Here is a tiny trained network, its code and every weight. The questions are about switching its units off for an input and a target symbol, where a switched-off unit gives its printed mean instead of its output.

import numpy as np


def w(rows, s, z=0):
    codes = np.array(rows[::2]) - 128.0
    scale = np.full(codes.shape[1], s)
    scale[-1] = z or s
    return codes * scale


def f(y):
    return y / 2 * (1 + np.tanh(0.7978845608 * (y + 0.044715 * y**3)))


def softmax(a):
    e = np.exp(a - a.max(-1, keepdims=True))
    return e / e.sum(-1, keepdims=True)


def log_softmax(a):
    a = a - a.max(-1, keepdims=True)
    return a - np.log(np.exp(a).sum(-1, keepdims=True))


def net(x, mask):
    ids = ['αβγεζηθλμξπσφψω'.index(c) for c in x.split()]
    T = len(ids)
    res = E[ids] + P[:T]
    u = 0
    for l in range(2):
        r = res
        for j in range(3):
            rows = slice(2 * j, 2 * j + 2)
            q, k, v = (r @ M[l][rows].T for M in (Q, K, V))
            z = softmax(np.where(np.tri(T) > 0, q @ k.T / 2**0.5, -1e9)) @ v
            o = O[l][rows]
            res = res + np.where(mask[u + j], z, o[:, -1]) @ o[:, :-1]
        u += 3
        y = f(res @ A[l][:, :-1].T + A[l][:, -1])
        res = res + np.where(mask[u : u + 12], y, B[l][:, -1]) @ B[l][:, :-1]
        u += 12
    return log_softmax(res[-1] @ U[:, :-1].T + U[:, -1])


Q, K, V, O, A, B = {}, {}, {}, {}, {}, {}
E = w([
[116,122,111],'α',
[149,195,24],'β',
[181,186,131],'γ',
[166,85,91],'ε',
[171,6,106],'ζ',
[79,81,167],'η',
[128,123,138],'θ',
[91,101,105],'λ',
[207,52,198],'μ',
[101,145,87],'ξ',
[166,94,134],'π',
[52,98,101],'σ',
[59,188,82],'φ',
[147,138,56],'ψ',
[182,69,94],'ω',
],0.022)
P = w([
[10,166,3],'0',
[55,143,39],'1',
[85,124,53],'2',
[104,120,71],'3',
[119,128,89],'4',
[131,133,107],'5',
[144,144,122],'6',
[153,154,127],'7',
[161,171,149],'8',
[171,181,164],'9',
[180,193,169],'10',
[181,205,193],'11',
],0.0035)
Q[0] = w([
[203,206,119],'L0H0',
[159,188,212],'L0H0',
[29,140,135],'L0H1',
[162,169,133],'L0H1',
[161,255,73],'L0H2',
[147,206,169],'L0H2',
],0.0093)
K[0] = w([
[48,117,11],'L0H0',
[75,2,126],'L0H0',
[57,96,208],'L0H1',
[112,209,70],'L0H1',
[123,211,60],'L0H2',
[117,201,42],'L0H2',
],0.0092)
V[0] = w([
[124,140,129],'L0H0',
[93,91,71],'L0H0',
[96,70,199],'L0H1',
[158,61,171],'L0H1',
[163,148,22],'L0H2',
[104,253,183],'L0H2',
],0.0063)
O[0] = w([
[128,125,195,134],'L0H0',
[109,31,201,174],'L0H0',
[52,254,158,25],'L0H1',
[71,126,220,48],'L0H1',
[138,124,70,254],'L0H2',
[80,102,100,119],'L0H2',
],0.0054,0.009)
A[0] = w([
[179,64,191,173],'L0N0',
[104,88,173,194],'L0N1',
[209,91,137,231],'L0N2',
[117,85,162,138],'L0N3',
[151,95,113,45],'L0N4',
[205,139,160,3],'L0N5',
[117,193,97,83],'L0N6',
[155,56,89,85],'L0N7',
[180,164,148,166],'L0N8',
[69,142,144,35],'L0N9',
[122,250,136,114],'L0N10',
[248,181,112,126],'L0N11',
],0.014,0.0033)
B[0] = w([
[29,185,114,158],'L0N0',
[102,82,244,137],'L0N1',
[110,202,193,216],'L0N2',
[65,142,179,134],'L0N3',
[121,97,174,163],'L0N4',
[58,139,102,137],'L0N5',
[119,162,93,163],'L0N6',
[165,123,165,234],'L0N7',
[57,136,153,136],'L0N8',
[165,88,157,133],'L0N9',
[160,107,102,131],'L0N10',
[124,196,160,249],'L0N11',
],0.011,0.015)
Q[1] = w([
[90,1,175],'L1H0',
[111,58,104],'L1H0',
[42,3,201],'L1H1',
[168,134,244],'L1H1',
[108,97,45],'L1H2',
[143,79,151],'L1H2',
],0.0089)
K[1] = w([
[9,88,142],'L1H0',
[132,142,116],'L1H0',
[75,127,134],'L1H1',
[74,72,133],'L1H1',
[111,178,67],'L1H2',
[105,123,143],'L1H2',
],0.014)
V[1] = w([
[82,125,138],'L1H0',
[148,120,255],'L1H0',
[176,189,134],'L1H1',
[205,77,89],'L1H1',
[143,143,132],'L1H2',
[157,112,181],'L1H2',
],0.0084)
O[1] = w([
[70,157,91,77],'L1H0',
[102,222,255,109],'L1H0',
[74,210,145,255],'L1H1',
[173,134,129,23],'L1H1',
[128,75,161,152],'L1H2',
[203,94,169,148],'L1H2',
],0.0068,0.0075)
A[1] = w([
[203,82,126,129],'L1N0',
[202,138,183,137],'L1N1',
[213,185,113,212],'L1N2',
[118,127,254,164],'L1N3',
[202,78,45,172],'L1N4',
[118,201,100,2],'L1N5',
[181,185,99,80],'L1N6',
[48,115,184,121],'L1N7',
[25,137,193,35],'L1N8',
[135,56,28,109],'L1N9',
[19,24,110,95],'L1N10',
[121,92,215,114],'L1N11',
],0.0095,0.0052)
B[1] = w([
[109,127,37,133],'L1N0',
[67,204,118,180],'L1N1',
[185,82,126,248],'L1N2',
[90,73,25,238],'L1N3',
[86,5,46,152],'L1N4',
[104,89,148,190],'L1N5',
[134,69,177,208],'L1N6',
[151,126,162,201],'L1N7',
[172,159,132,219],'L1N8',
[97,254,225,145],'L1N9',
[225,133,189,155],'L1N10',
[61,77,66,181],'L1N11',
],0.0078,0.017)
U = w([
[164,59,6,113],'α',
[194,157,89,141],'β',
[149,243,193,228],'γ',
[110,173,6,3],'ε',
[80,129,97,131],'ζ',
[89,72,123,172],'η',
[123,147,136,26],'θ',
[122,82,148,137],'λ',
[82,169,197,26],'μ',
[111,131,150,151],'ξ',
[109,117,156,207],'π',
[127,80,242,124],'σ',
[123,145,133,30],'φ',
[104,153,171,92],'ψ',
[101,175,83,160],'ω',
],0.013,0.0076)

Each question gives the input, a string of symbols that net reads in full, and the target symbol t.
The units are the heads (2 rows each of Q, K, V and O) and the neurons (one row each of A and B). Each row of codes is followed by its name. A weight is (code - 128) times the scale printed after its matrix; where a second scale follows, it is the last column's (O, A, B and U).
mask holds one flag per unit, layer by layer, with each layer's heads first. A switched-off unit (its flag False) gives its mean, the last column of its rows in O or B, instead of its output. The means were averaged over made-up inputs and are rounded, as every weight is.
A unit's drop is (log p(t) with every unit on - log p(t) with that unit switched off) / (log p(t) with every unit on - log p(t) with every unit switched off).
The circuit of an input: a set's keep is (log p(t) with only the set's units on - log p(t) with every unit switched off) / (log p(t) with every unit on - log p(t) with every unit switched off). Starting from the 12 units with the biggest drops (on a tie, the unit counted first), units are removed one at a time, each time the one whose removal leaves the highest keep (on an exact tie, the one counted first), for as long as the keep stays at least 0.8.
circuit, biggest first: the units of the circuit, biggest drop first
most important unit: the unit with the biggest drop
k most important neurons: the k neurons with the biggest drops, biggest first
top k neurons in layer l: the k neurons of layer l with the biggest drops, biggest first
which heads matter: for each layer, one digit per head in row order, 1 if its drop is at least 0.15 and else 0, layers parted by /
input ψ φ φ β β η β φ β σ, target η: circuit, biggest first => [L1N3 L0N1 L1N11 L0H2]
input σ ψ σ β β β α, target α: circuit, biggest first => [L1H1 L0N11]
input ψ σ ψ μ β β μ ε ω β λ, target μ: most important unit => L1H0
input γ θ β φ ψ ψ ψ, target γ: 4 most important neurons => [L1N3 L1N11 L1N1 L0N7]
input φ σ φ β σ, target σ: top 3 neurons in layer 0 => [L0N2 L0N11 L0N7]
input ω β θ β, target β: top 2 neurons in layer 0 => [L0N11 L0N2]
input φ β ψ θ ψ ψ ε β β μ, target μ: top 4 neurons in layer 1 => [L1N3 L1N7 L1N8 L1N11]
input φ γ β α ψ μ ω φ β μ σ, target μ: 2 most important neurons => [L1N7 L1N3]
input ε β β β σ β ψ, target α: which heads matter => 001 / 110
input σ ψ β ψ β ψ β, target γ: 3 most important neurons => [L0N11 L1N3 L0N7]
input β β ψ ψ, target β: top 2 neurons in layer 1 => [L1N2 L1N0]
input φ β φ β σ β ψ β φ β θ ψ, target β: which heads matter => 001 / 110
input ε θ β ξ ζ σ σ β η, target η: circuit, biggest first => [L1N3 L0N1]
input σ λ φ β μ, target μ: which heads matter => 000 / 000
input β ψ β ψ β β β β, target γ: which heads matter => 010 / 000
input ω ω γ ω, target γ: which heads matter => 101 / 000
input γ μ ψ, target α: most important unit => L0N2
input φ π φ β, target α: 2 most important neurons => [L0N2 L0N6]
input β β ψ σ, target σ: which heads matter => 010 / 010
input β ζ σ β β λ, target ζ: which heads matter => 001 / 100
input γ σ β β φ, target ε: 2 most important neurons => [L1N9 L1N4]
input β ζ β σ λ, target ζ: most important neuron => [L1N3]
input ψ θ λ γ φ σ, target γ: top 2 neurons in layer 1 => [L1N3 L1N10]
input β ψ β, target β: top 4 neurons in layer 0 => [L0N11 L0N7 L0N6 L0N1]
input β β σ ω ω φ γ μ σ λ, target μ: 2 most important neurons => [L0N11 L0N2]
input μ θ ψ β ψ ω ψ σ σ θ ψ, target γ: which heads matter => 000 / 000
